Each row of numbers stands for one element and depends on some of the facts below. Use the named rows to name the rest.

There are 4 kinds of fact about the elements: loflo, klufle, pliso, lobril.
skuguk loflo:a pliso:bregrusum
klodro loflo:c klufle:tuste lobril:nevi
lagu loflo:a lobril:klotrin
lizal loflo:a klufle:skuguk
manos loflo:b
klavo loflo:a pliso:stafes, laril, drobro
gepodrel loflo:a klufle:plupos pliso:pastin lobril:tagrom
fufu loflo:a klufle:drobro
farudur loflo:d
flabrek loflo:a lobril:klopum
graskos loflo:d pliso:nutrur, grograre lobril:flabrek
nevi loflo:a klufle:koflir
tipon loflo:a pliso:pufeski lobril:koflir
duklevo loflo:a lobril:stetra
siklastik loflo:a klufle:flelik, klabo pliso:lobu, skabra
nari loflo:a
floklas loflo:f lobril:skasto
gemun loflo:f pliso:mozir, stofa lobril:mozir
flidan loflo:a klufle:klotrin, breskapluk, plozedal lobril:plefli
rodase loflo:d klufle:gesiplu, trotrus, klabo pliso:farudur lobril:plodes
grasanen loflo:a klufle:viflan, koflir, skuguk, zavo, liflor pliso:rigun, modas
bopledrak loflo:f
fusil loflo:c lobril:stafes
rozodi loflo:e klufle:plavil
gipluflom loflo:a klufle:toval
plupos loflo:a klufle:klavin, nuflir, trotrus, brukol lobril:zoklobram
floti loflo:b pliso:nevi lobril:pusam
feskos loflo:a lobril:lobu
zeske loflo:c pliso:klopum, tosolim, suflek
klotrin loflo:b klufle:stafes, plakloskom pliso:lizal, nife lobril:rofum
pastin loflo:d lobril:gemun
gubrom loflo:d lobril:plubrekle
fudil loflo:a
nonenar loflo:a lobril:breskapluk
plubrekle loflo:e lobril:stoper
zanol loflo:a
viflan loflo:b klufle:fufu, grivobu
sudras loflo:c klufle:plakloskom lobril:batrok
laril loflo:b klufle:nuflir
funi loflo:a
kostuk loflo:a pliso:bopledrak lobril:kodek
trotrus loflo:d klufle:skugen, gorom, brukol pliso:stetra lobril:sufil
plakloskom loflo:a pliso:magra, klabo
nutrur loflo:d lobril:fuplor
gevasan loflo:a lobril:klavo
befam loflo:a
zapa loflo:d klufle:zoklobram lobril:pobri
gefon loflo:a
sola loflo:c klufle:drogridris
zonur loflo:d lobril:gubrom
nife loflo:d lobril:zapa
vustas loflo:a klufle:nuflir, laril lobril:sisim
leri loflo:c klufle:drogridris
gegrupul loflo:e lobril:fusil
telir loflo:c klufle:skugen
liflor loflo:a klufle:gruflum, plakloskom lobril:kostuk
stota loflo:b klufle:gefon, vustas, grasanen lobril:farudur
gemu loflo:f pliso:skeklunis, zoklobram
fustu loflo:a klufle:rozodi, metabras pliso:fliplel, stetra
dripli loflo:d pliso:suflek lobril:vinam
kliles loflo:a pliso:rofum lobril:steplu
drobro loflo:a klufle:lobu
toval loflo:c lobril:voklom
fomin loflo:d pliso:feskos
stofa loflo:a
natrodre loflo:f pliso:stobruk lobril:nonenar
gorom loflo:b klufle:brukol lobril:plupos
klopum loflo:a lobril:zudel
tagrom loflo:b lobril:befam
plodes loflo:c
kofal loflo:a klufle:skugen, toval, brukol pliso:rofum
fastun loflo:c klufle:kofal, flelik pliso:batrok, mozir lobril:flelik
zakol loflo:b klufle:lobu, lagu, floklas
fupul loflo:a pliso:skabra, rofum
favakan loflo:a pliso:funi lobril:nutrur
zudel loflo:a lobril:gritre
sorul loflo:a pliso:plifle, nife, zanol
toflik loflo:b klufle:fastun pliso:fudil, plefli
grivobu loflo:b klufle:revam, flelik lobril:feskos
bregrusum loflo:a
zoflam loflo:a pliso:lagu, laril, gorom
klirolak loflo:b klufle:koskabru pliso:nutrur, kodek, truzo
plifle loflo:f lobril:nari
klusku loflo:b klufle:plavil lobril:tipon
ragras loflo:b klufle:zeske, truzo pliso:skugrol, skeklunis lobril:vustas
ropel loflo:a klufle:nife lobril:zanol
plefli loflo:e klufle:klavo lobril:telir
zavo loflo:f klufle:toval lobril:plifle
rofum loflo:a klufle:sisim lobril:fastun
koflir loflo:d lobril:floklas
sufil loflo:e klufle:grivobu lobril:figru
lobu loflo:b lobril:skeklunis
zoklobram loflo:b lobril:drobro
skugen loflo:e klufle:toval lobril:bemorak
sisim loflo:b lobril:skatro
fliplel loflo:e
voklom loflo:a pliso:stafes, manos lobril:gorom
klavin loflo:a pliso:skugrol, skistom
stetra loflo:a
figru loflo:a pliso:skugen, skeklunis lobril:koskabru
skistom loflo:c klufle:trotrus
skave loflo:a
pusam loflo:a lobril:grograre
skugrol loflo:a
gruflum loflo:a lobril:trubrom
grodrur loflo:a
breskapluk loflo:e lobril:favakan
tunu loflo:a pliso:modas
manik loflo:d pliso:nabir, zonur lobril:fliza
fesak loflo:d lobril:melu
rigun loflo:b klufle:stafes
skeklunis loflo:b lobril:pufeski
revam loflo:a klufle:zavo pliso:ropel, flidan
klabo loflo:a klufle:gruflum, floklas
steplu loflo:a pliso:tuste lobril:natrodre
stoper loflo:e pliso:drogridris lobril:kliles
fliza loflo:e lobril:zavo
metabras loflo:a klufle:plakloskom
kodek loflo:b
namam loflo:a pliso:metabras
gritre loflo:e klufle:drobro pliso:bregrusum, skeklunis, suflek
skasto loflo:e lobril:toval
stobruk loflo:a lobril:drogridris
suflek loflo:a
novatre loflo:a lobril:sudras
grograre loflo:d lobril:lagu
flelik loflo:b
mozir loflo:a lobril:skugen
navibas loflo:e
klidrel loflo:a pliso:plupos, fliplel, flidan, stobruk, skebrar
plozedal loflo:a klufle:rofum pliso:fliza
fuplor loflo:e lobril:tosolim
truzo loflo:a
vinam loflo:a pliso:flogral lobril:floti
kogrilir loflo:b klufle:skabra, vustas lobril:stobruk
gaske loflo:a lobril:lupo
bemorak loflo:f lobril:zonur
modas loflo:f
siskebul loflo:e klufle:gruflum, brukol lobril:nife
gesiplu loflo:a klufle:drobro
batrok loflo:d lobril:bopledrak
koskabru loflo:a klufle:plupos, sufil lobril:ropel
tuste loflo:d
nuflir loflo:e klufle:klabo pliso:stota, fuplor, navibas, skave
pufeski loflo:a
skatro loflo:b lobril:digra
gritras loflo:a lobril:mazol
tosolim loflo:b lobril:gegrupul
rivo loflo:d klufle:gepodrel
magra loflo:a lobril:klodro
melu loflo:a klufle:zapa pliso:gefon
pobri loflo:d pliso:sola, pastin, gegrupul lobril:mazor
brukol loflo:c klufle:toval pliso:feskos
skebrar loflo:a
skabra loflo:a klufle:plavil, toflik, klusku, sola, sisim
pibom loflo:a pliso:gipluflom lobril:novatre
mazol loflo:d
votru loflo:a klufle:vustas, sisim, liflor
drogridris loflo:d klufle:gesiplu, floklas lobril:manik
lupo loflo:e lobril:sorul
drobror loflo:b klufle:rozodi pliso:nari
trubrom loflo:a pliso:skugen, farudur lobril:graskos
steror loflo:a pliso:flogral, klabo, nonenar, stofa, gubrom
mazor loflo:a klufle:plodes, floklas lobril:grodrur
nudror loflo:a klufle:truzo lobril:trotrus
plavil loflo:f klufle:drobro
flogral loflo:d lobril:pastin
nabir loflo:b
digra loflo:a pliso:kodek lobril:stota
stafes loflo:d klufle:laril lobril:gritras

Named rows:
gegrupul:   5   1 -11  13 -12  13 -18  32   2 -44   9   0 -37  16   8  28  22 -20  -2 -13   2 -28  -9  -4   8  13  45 -10 -55  -8 -28  27  33 -13
stota: -13  -7   0   3 -15   1 -26   3   8  -2  -3  -1  -4  -6   7  12  -3   4  -7  -4  25  -4   2   9  14   2 -17 -14   2   0  -6  12   5 -19
digra:   8   7   9 -15  11  10  10 -17 -14 -12  -8  -9  -8  26  -6   0 -11  14   6 -12  12  17  -4  -1  -6  11   6  -1   5 -22  10  10   5   5
nuflir:  16 -17  19  -6  22   4  28 -11 -29 -15 -26  14   8  11  -7 -20   9 -10   0   0 -28  10  10 -29 -23 -15  33  30  12  -4   5 -18 -16  10
grasanen:  22  -3  11   1   7  -3  24 -25 -15  10 -16  10   5   4   3 -17   3   6   5 -18 -19   4  10 -10 -13  -4  24  22  16   3   4 -14 -14  20
viflan:   2 -10  -2   5  -3 -13  -3   3   0  20 -12  13  11 -13  13 -12   5  -7  -2  -6 -15  -7  18  -4   4 -12   5   7   7  15  -1 -13 -10  -6
zavo: -18  -6  -2   1  23   6  -9  -8 -22 -20 -10  -2 -12   3 -14   8  -2 -18 -10   5   4   3  -4  -5   2  -3 -15 -11 -14 -27   4  15   2 -18
funi:   3  -8 -13  10 -23 -15   3  -1  20  24   4  14   3  -9   6   2   3  -1  -3   6  -4 -14  -9   6  10  -9  -2  20  -2  16 -10  -5  -4  13
plubrekle:  -9  17   6 -11  -1  28  11 -27   9 -69  37 -30  39  14  -3 -11  -9  -6  -9  38  26   3   8 -17 -10 -45 -18  -1  -1   3  -2  -9 -10 -17
trotrus: -14 -10  13 -20   9  12   8  26 -25  -9 -18   5   4  30   6 -10 -28   2  -2 -24  30  14   6 -24 -11  -5   6 -36  23  -1  -1  17 -13  -7
gorom: -19 -20  -4  -6   5 -16 -21   8  -9  23 -14   8 -16   1  -8  17 -12   1   6  -1  25  14 -15  10  22  10 -31 -21   4 -20  10  26   6 -32
metabras:  10  -9 -12   8 -22 -12  -4  -2  19  23   5   8   1 -11   1  -2   5   0  -2   4   1  -6 -10   6  13  -8  -6  20  -1  14 -21 -11  -4  18
skeklunis: -35  12 -17  25  37 -20 -30  33  45  -3  28  -3  27 -40   9  38  22   8  15   7  -3  -9 -11  55   0   9 -51 -40 -26 -17 -20 -17  24   2
stafes:   1  -2 -10  10 -17  -4 -38  48   8 -15  18  -4 -30   0  14  19  14  -1  -3 -12  22 -13  -1   0  21  15  19 -33 -13  10 -28  16  20 -28
feskos:  -9   2  -8   1 -14  -1 -14   1  19  -2  18  -5  -7   5   2  22 -10   5   4   9  26  -3 -18  17  20   5 -19 -10 -12  -7  -9  24   9  -1
kostuk:   8   5  11 -11   8   8  16 -18  -9 -10  -3  -8  -3  20  -1  -1 -11  12   3 -13   3   9  -2  -1  -7   7   9   1   7 -15   7   7   3   5
flelik:   7  -8 -10   5  -2 -20   9   6  -5  31  -3   9   9 -15   9 -15   4  -5  -1  -6 -15  -1  13  -5  10 -13   6   2  -1   7   3 -15 -11  -8
gepodrel:   8   2   8  -3  11   6  15 -15  -8 -10  -5  -5  -3  22   0   4  -9  10   5 -16   4  10   2   2  -4   2  10   0   5 -10  11  15  -6  -1
fliplel: -30 -35 -19   2 -38 -14   0  36   8   8  -6  39  14   9   2  -7 -17 -37 -22   9  23 -19 -23 -35   8 -38  -6   4 -20  21 -40  18 -18  29

Name these rows:
No name comes twice in this set of rows, the named rows included.
 -5  -2 -15 -13  -1   2 -12  12  -3   9   8 -12  -4   1   5   4 -11  -2   5   8  25   1   2   4  20   0 -11 -25 -17 -10  -2   8   5 -25 -> lobu
 57   7  27  -6  -5  12  25 -58 -28   7 -13 -16 -25  -4 -10 -23  22  12  11   8 -45  16  29  -3   0  10  47  58  30   2  55 -22  -4 -26 -> steror
-20 -12 -10   0  -4   4 -20   1  -8 -12  -1  -2 -14  -7 -12   7  -1 -27 -16  16   5  -3  -9  -9  12  -4 -23 -10 -20 -16  -5  16   6 -18 -> plifle
-18   5 -12  37  21   5 -14   9  22  19   3   6   7 -31  -9   8  11 -18 -11   0 -37 -34  -5  30  -8   6 -24  -6   7  14 -14 -15 -19  24 -> skistom
  3  -8  15 -18  -2   3  44  -7 -35  13 -40  29  19  39   4 -38 -36   3 -12 -42   6   9   8 -50 -30 -14  32   8  15  13 -16   2 -27  58 -> klidrel
-10   7  10  17  67  -4  14   1  -9 -12 -22  10  29 -29  -5  -6  24 -14   5  -6 -53   1  13   8 -44  -1  -1   0  -9 -17   1 -49   3  28 -> gemu
 -5  -3   4 -13   9  -1  -2  -8  -6   7  -7  -3 -15  12 -12  14  -8  13   9  -3  21  21 -19   8   6  18 -14  -3   0 -25   8  22   6   0 -> pusam
-29 -24 -14 -16 -12 -14  -2  17  -1  19 -15  23  -8  38  -2  13 -40  -2  -9 -18  52   9 -33 -11   9  -3 -26 -27  -3 -12 -24  51  -9  19 -> plupos
-16 -13   1 -14   1  -9 -22  36  -3  11  -1  -1 -15   2  -8  10  -6   1   7   5  27  16  -9   2  15  17 -22 -25  12 -10  10  21   8 -33 -> grograre
 -9 -12 -15  -4 -17 -11 -25   0  19  10  16   1 -23   1  -6  23  -6   5   1   8  35  10 -28  11  30   8 -30 -10  -8 -16 -16  16  12  -5 -> rofum
-23  35  33  -1  50   2   8  16 -13 -28  -9  -8  37 -18   4   9   8  31  15 -15 -29  22  12  19 -56  33 -10 -23  -5 -17  20 -18  36  21 -> ragras
 13 -11  24   1  12   1  17 -15 -24   7 -34  11  14   3  12 -20   0   5  -2 -25 -25   0  26 -11 -22  -2  26  14  27   9  15 -13 -17   1 -> klirolak
-10 -22  -7  12 -16 -13  -1  12   9  -1  -2  18   5  -9  -6   2  15 -25  -8  30 -11 -10 -12  -8  11 -20  -3  23 -15   9 -10  -3   1   2 -> navibas
  6  -4   1  -2 -20   4 -24  13   2  -5  15 -21 -16  -8   0   6  15   0   6  20   9   4   2   8  21   8  -4  -7  14   5  19   6  11 -49 -> batrok

The same elements again, as new rows of numbers:
Named rows:
klodro: -2  2 -1  2  1  2  1 -5  1  0 -1  1  0 -2 -1 -1  1 -1 -1 -1 -4  0  1  0 -2  0 -1 -4  1  0  1 -1  0  1 -4  0 -2 -1  0 -1  1  0  3  2
toval:  22   2  -1   2  -6   3   8  -3  -1  -1   1  18   7  -4  -3  -5   5  -4  -2  -1   1   0  -1  -2   0   2   0  14  -1  -3  11  -2   0   3   1  15  -5   9  -1   2   0   1   3 -13
zudel:  3  2 -1 -1  0  0 -7 -1  4  0  0  1  0 -4 -2  5 -1 -1  2  0  1  1 -3  0  0  0  1 -1  1 -4  6  1  0 -1 -7  3 -3  1  0  2  0 -2 -2 -2
klopum: -12 -10   2   0   6  -2 -11  10   1   3  10  24   2   4 -10   5  -5   3   1   4  12   5  -6  -4   4  -7 -11  13   3  -5   2   8  -2   0 -11  -2   1  -6  -2   5   4  12   9 -27
flabrek:  6  3 -1 -1  1  0 -7 -1  4  0  0  0 -1 -2 -2  4 -1 -1  2 -1  1  2 -5 -1 -1  0  0  0  0 -2  6  0  1 -1 -7  3 -2  0  0  1  0 -3 -3  0
gritre: -46   6  17   3   0  -6  -6  22  12  10   6   9  -7 -19  -6 -15  22   0  -2  -3   6   4   6   3  19 -11 -12  24  -2 -14  -7  10 -11  -9 -32  -7  -6   9   4  -4  -3  24  18 -13
suflek: -17 -18   1  -2   8  -2 -14  17  -3   1  14  29   2  12 -13   7 -10   5   1   7  15   6  -5  -6   5  -9 -12  15   4  -5  -2  12  -1   3 -10  -4   4  -9  -3   8   7  15  13 -44
mazol: -34  -7   1  -3  -5   7  20  17 -11  -8  -3 -32  -9  -2   7   0  -4   1   6   1 -19   0  12   7  13   1   8  61  -6   2 -15  -1   4   4  17 -20   6  -2  -2   5   2   0   2  22
fufu: -24   1   3   0   5   2  -9  -4   3   5   4  -6 -10   7  -1   1   2  -2  -8  -6  -5  -2  -4   0   2   0  -1  -2   1 -17   0   1  -5   0   5  -5  -6   5   9  -2  -4   0 -11 -14
siklastik:  -5  12   3  -1  -1  -1   6  -4  10   0  -6  -8  -6 -14   2  -3  10  -2   0  -5  -5   1   1   6  -1   1  -3  -7  -5  -3   0  -1  -3  -8 -24   5  -3   4  -3  -5  -2  -3  -2  19
klavin: -15   5  10   0  -3  -6  -3  12  10   8  -3  11  -4 -20  -5  -3   8   0   4   0   9   7  -3   4   5  -6 -12  20  -3  -4  -2   7  -5  -8 -32  -1  -1   8  -4  -3  -1  12  11   2
lupo:   2   2   2  -1   1   1 -13   4   6  -2  -3  -6   8  -3  -1   1   5  -1   2   0  -2  -1   4   1   8   0   8  -3   2   1   5  -2   0   2  -5   0   0   0   2   1   2  -1   4  -3
leri: -3  1 -1  1  2  2  3 -5  0 -1  2  0 -1  0  0  0  2 -1 -2 -1 -5  1  1  1  0  1 -2 -8  1 -1  0  0 -1  0 -5  0 -1 -3  0 -1  1  0  4  4
klavo:   1  12   4  -1  -5  -1  -2  -4  11   4  -8 -10  -5 -19   2  -1   8  -4   5  -5  -1   1  -3   6   1   0   0   6  -4  -1   3  -2  -2  -7 -21   4  -5  12   0  -3  -4  -3  -3  24
manos:  10  -4  -6   2   0   0   6   0  -8   0   0   0  -1   7   0   4 -10   1   0   3   3  -3  -5  -4  -5   2  -1   1   2   3   2   1   2   2  21   0   2  -6   0   4  -1  -2  -6   3
gubrom:  34   5  11  -2   7  -1   3  -5  -9  -6  -8 -18   7  16   4  -9 -15  -2  -3   9   5   1   0  -2  -5   1   8 -62   1  26 -19 -15   5  13  46 -44  11  19  -7  -6  -6  -2  -3 -23
plubrekle:  -1 -11   8  -7   4  -5 -24  -6   5  11 -13   8   6  -3   1  -8   6   2   0   0  10   3   4   7   6  -1   6 -40   2  20  -6  -3   1   7   9 -11  13  15   1  -7  -2  -4  -1  -5
gesiplu: -26   0   3   1   6   2 -10  -1   1   2   4  -7 -10   6  -1   0   3  -2  -8  -5  -5  -3  -3   1   3  -1  -1  -6   1 -17   0   2  -5   0   5  -4  -6   4   8  -2  -3   0 -12 -16
lagu:  11  -2  -6   0   4   1 -11  -2   1  -4   5   6   4   5  -3  10  -6  -1   0   1   1  -1  -6  -4  -3   1   3  -5   3  -5  11   0   1   3   0   5  -2  -4   2   4   2  -4  -5 -12

Rows to name:
No name comes twice in this set of rows, the named rows included.
 24  -1  -1   2 -12   1  25   3  -8  -5   1  12   5   5   4 -11   7   0  -5  -2   7  -4   4  -4  -4   2   0  15  -4  -1   2  -1   0   0  30  20  -2   5  -1   0  -3   3  -3 -11 -> zavo
-15 -17  -1   2   5  -6   1  23 -13   5  14  35  -1  15 -13   3 -15   8  -1  11  21   5  -7  -9   0  -8 -19  22   4  -1  -6  15  -1   3   4  -5   6 -15  -3   9   5  21  16 -36 -> skeklunis
-10  15   5   0   0  -4  13   2  14  -7 -10 -15   2 -21   5  -8  19  -3   1  -4 -14   0  11   9   3   1   5 -21  -5   0  -2  -2  -6  -9 -33  -1  -2  -4  -7  -8   3  -2  10  22 -> nuflir
 -4   1  -6   7   4   1   8   2  -8  -4   3  -4   6  10   2  -3   2   1  -6   3 -10  -5   8  -4  -2   2   3 -16   4   2  -3  -1  -2   3  18  -4  -1 -18   4   1   3   3   9  -7 -> drogridris
 -4   1   1   1   3   2  -7   0   5  -6   2  -3   8   0   0  -3   9   0  -1  -2  -6  -2   6   0   4   0   6 -12   2  -3   1  -2   0  -1  -9   3  -3  -6   0  -1   3   0   4  -5 -> sufil
 -4 -14   6  -9  -1  -6 -31   2   0  11   1  -8   0  -5   8  -2  -1   1   3  -2 -12   9  14  10  11  -7  11 -12   0 -13  -4   4   2   7   9  -2  11  12  -5  -1  -3  -7  10   5 -> breskapluk
 -4   8   5  -1  -4   3   0 -12   9   2  -1  -6  -4 -10   3  -6  10  -1   1  -5   0   2   1   3  -2  -1  -3   3  -4  -4  -2  -2  -1  -7 -23   9  -4   8  -3  -6  -3  -2  -2  16 -> grasanen
-16  -3  -5  -1  -8   2  -2 -17   9  10 -10   8  -5 -15   3  -4  20  -1   0 -10  -3  -4   3   8   0   6   1  11  -1   1   9  -1  -2  -5 -20  31  -2   0   9  -3  -1  -9  -8  35 -> revam
  9   5   0   2   0   0 -10   4   7  -3   1   0  13  -6  -1   1   7  -2   3   0  -3  -1   3  -2   6   0   8  -3   3  -2   9  -2   0   1  -8   5  -5  -3   3   2   3   0   6  -7 -> skasto
 -8  -6   7  -2   0  -4  14  -2  -3   2 -20   0  -1   5   0 -10   2   3  -1   4  23  -9  -5   1  -3   8  -2 -17  -1  40 -16  -7   2   2  31 -18  13   7   5  -5  -3   1 -15   5 -> bemorak
-15   8  12   3  -6  -5   0  11   8  11  -2  10  -7 -26  -5  -8  11   0   6   1   7   7   0   5   8  -6 -14  24  -3   1  -6   7  -5  -7 -33  -5  -3  10  -3  -2  -3  17  19   8 -> zeske
  0  -2   1  -2   0   7 -12 -20   4  -2  12  -3   2   4   2   0   1   3   1  -2   5   2   2  -4  -4  -3  -2  -5   2  -1  -6  -3   5  -5 -22  11  -2   1  -1  -3   0  -1   2   3 -> liflor

The same elements again, as new rows of numbers:
Some rows with their names:
sola:  -1  -6   6   4   2  10   1  -2 -11   7   3   3 -18   6  12  14  -2   2 -14   1 -11  -7   9   3   0   5  -5   5  -6
fastun:   1  -6  31  -2  -1  10   1   2  -4   2  -7  -1  -8  11  22  11  -9   1 -18   0  -4  -2  23  -3  -6   7   0   1   4
ropel: -2  2  2 11 -2 -6 -1 -6 -8  3  0  0 16  5  2  6  3  0  2  0 -2 -7 -1  5  2  4  2  1 -4
telir:  -3  -6   4   4  -1   8   4  -1 -10   5   4   3 -19   7  13  14   0  -1 -11   1 -12  -6   9   2   0   5  -8   5  -4
zavo:  -6  -2  -2  13  -7 -15  -5  -1  -6  -6   1   2   2   3   7   2  -3  -8  -7  -1  -5   1  -7   0   1   4  -2   1   0
klodro:  -2  -6   5   4   1   9   3  -2 -11   7   4   3 -18   6  12  14  -2   1 -12   1 -11  -7   9   4   0   5  -6   5  -4
revam:   2   1  23   3  -1  -1  -1   0   1  -4 -13  -5  26   9   8   2  -4   0  -2  -1   3  -6  11  -3  -4   3   6  -3   1
skeklunis:   9   2 -12   3  -8  10  32  -3  -9   8   7  -7  27  -3  -1   5 -15 -16 -11  -4   0   1  -4   2   0   9 -12   3   0
nonenar:   2  -9 -17  -2  20   8   1 -10   1  -2  -2  -7  10   0 -12   6  20   1  -6  -1  -1  -6  -9   2  -3  -3   1   1  -3
toval:  -7  -4   5   1  -4   2   8  -2 -10   8   8   4 -26   9  20  12   3  -5  -1   1 -10  -3   9   2  -2   6 -12   5   5
skuguk:   6   2  13  -3  -2   5  21  -2   1   3 -10 -10  34   5   7   1 -13  -6   1  -3   7  -3   7  -2  -4   7   0  -2   3
farudur:  -7  -7  -1  -1   1  -3   6  -2  -9   8   3   2 -28   3  20  10 -13  -1 -15  -1  -4   1   1   2  -3   6  -2   4  -1
skugrol:  0  3 -6  4 -2 -2 15 -7 -6  7  2 -4 19  3  1  5 -2 -4  6 -2  1 -6 -4  5  1  5 -3  1 -2
steror:  0  4 22 -5  1 -2  2 -3  3  0 -8 -6 14  9  6  3 -5  3  1 -2  7 -5 10 -2 -4  3  8 -4  5
zanol: -4  3  0  4 -1 -7  4 -8 -7  6  5 -1  8  6  1  6  2  1  7 -1  1 -6 -2  6  1  4  1  1  0
truzo: -4  3 -1  4  1 -6  3 -7 -6  5  3 -1  7  5  0  5  2  1  7 -1  1 -8 -2  5  2  3  1  1 -1
gritras:  -8   2  -8 -14  -2  -3  12  -4   0 -17  -3  -1   5   2 -23  10  -8  -2  17  -4  -7 -13  -3  18   0  -6   5  -1 -26
lobu: -2  3  0  3 -1 -2  3 -5 -8  1 10  0 -8  5 -8  5 -3  2 -2 -3 -4 -2 -3  3  1  5  0  1  2
kostuk:  1  3 19 -3  0 -1  6 -3  2  0 -7 -6 18  9  6  2 -6  1  3 -2  6 -4  9 -1 -4  4  6 -3  5

Name these rows:
No name comes twice in this set of rows, the named rows included.
 -8  -8  -4 -22   1  11  14  -1  -4 -13   2   1 -27   3 -10  18 -10  -3  -1  -3 -15 -10   8  17  -3  -5  -1   3 -25 -> fusil
  2  -7  12  -6  -4   7  25   2  -3   8  -9  -6  -1   3  29   5 -29  -9 -21  -4   3   7  10  -6  -8  11  -3   2   5 -> dripli
  7  -8  13  12   3   0  17  -9   7 -23 -18  -2  22  25  -8 -19 -15  18  40  -2 -20  13  10  -2   4   8  -6  -1  -1 -> kofal
 2  3 -7  4 -3  1 21 -6 -6  9  1 -5 26  1  2  5 -5 -8  4 -2  2 -6 -4  4  1  6 -5  1 -2 -> suflek
-4  1  1 11 -3 -7  1 -4 -5 -1 -2  1 13  6  2  5  7 -4  6  1 -4 -8 -2  3  2  3 -2  0 -4 -> gipluflom
 -4  -5   2  -3   3   8   8  -4 -10  10   8   2 -26   6  12  14  -3   2  -6   0  -8  -6   8   5  -1   5  -7   5   0 -> plodes
 -4  -4  32  -3  -2   9  -3   6   3  -4 -10   1 -23  12  22  11   0  -5 -15   2  -6  -5  23  -8  -7   3  -2  -1   4 -> brukol
 12   2   6  -3  -8  13  40  -1   0   8 -11 -13  54   1   9   1 -20 -17  -4  -4   8   1   6  -3  -5  11  -6  -1   2 -> figru
  5   4  17  -3  -3   3  17  -2   1   4  -9  -9  30   6   8   2 -11  -5   0  -3   8  -2   9  -2  -5   7   3  -2   5 -> trubrom
 -4  -7  19  -7   2   0   5   1  -1   3  -7  -2 -22   7  25   6 -20   1 -18  -2   1   4  11  -4  -7   7   4   1   5 -> manik
 1 -1 21 -4  2 -3  2 -2 -1 -1 -9 -7 27  8 10  2 -8  5  1 -4  7 -5 11  0 -4  1  4 -3  7 -> plakloskom
  4 -11   3  -6  21   6  -6  -2  10  -9 -12 -10   1   0  -2  -1   1   2 -27  -4   5   3  -4 -11  -9  -2   9  -3   7 -> natrodre

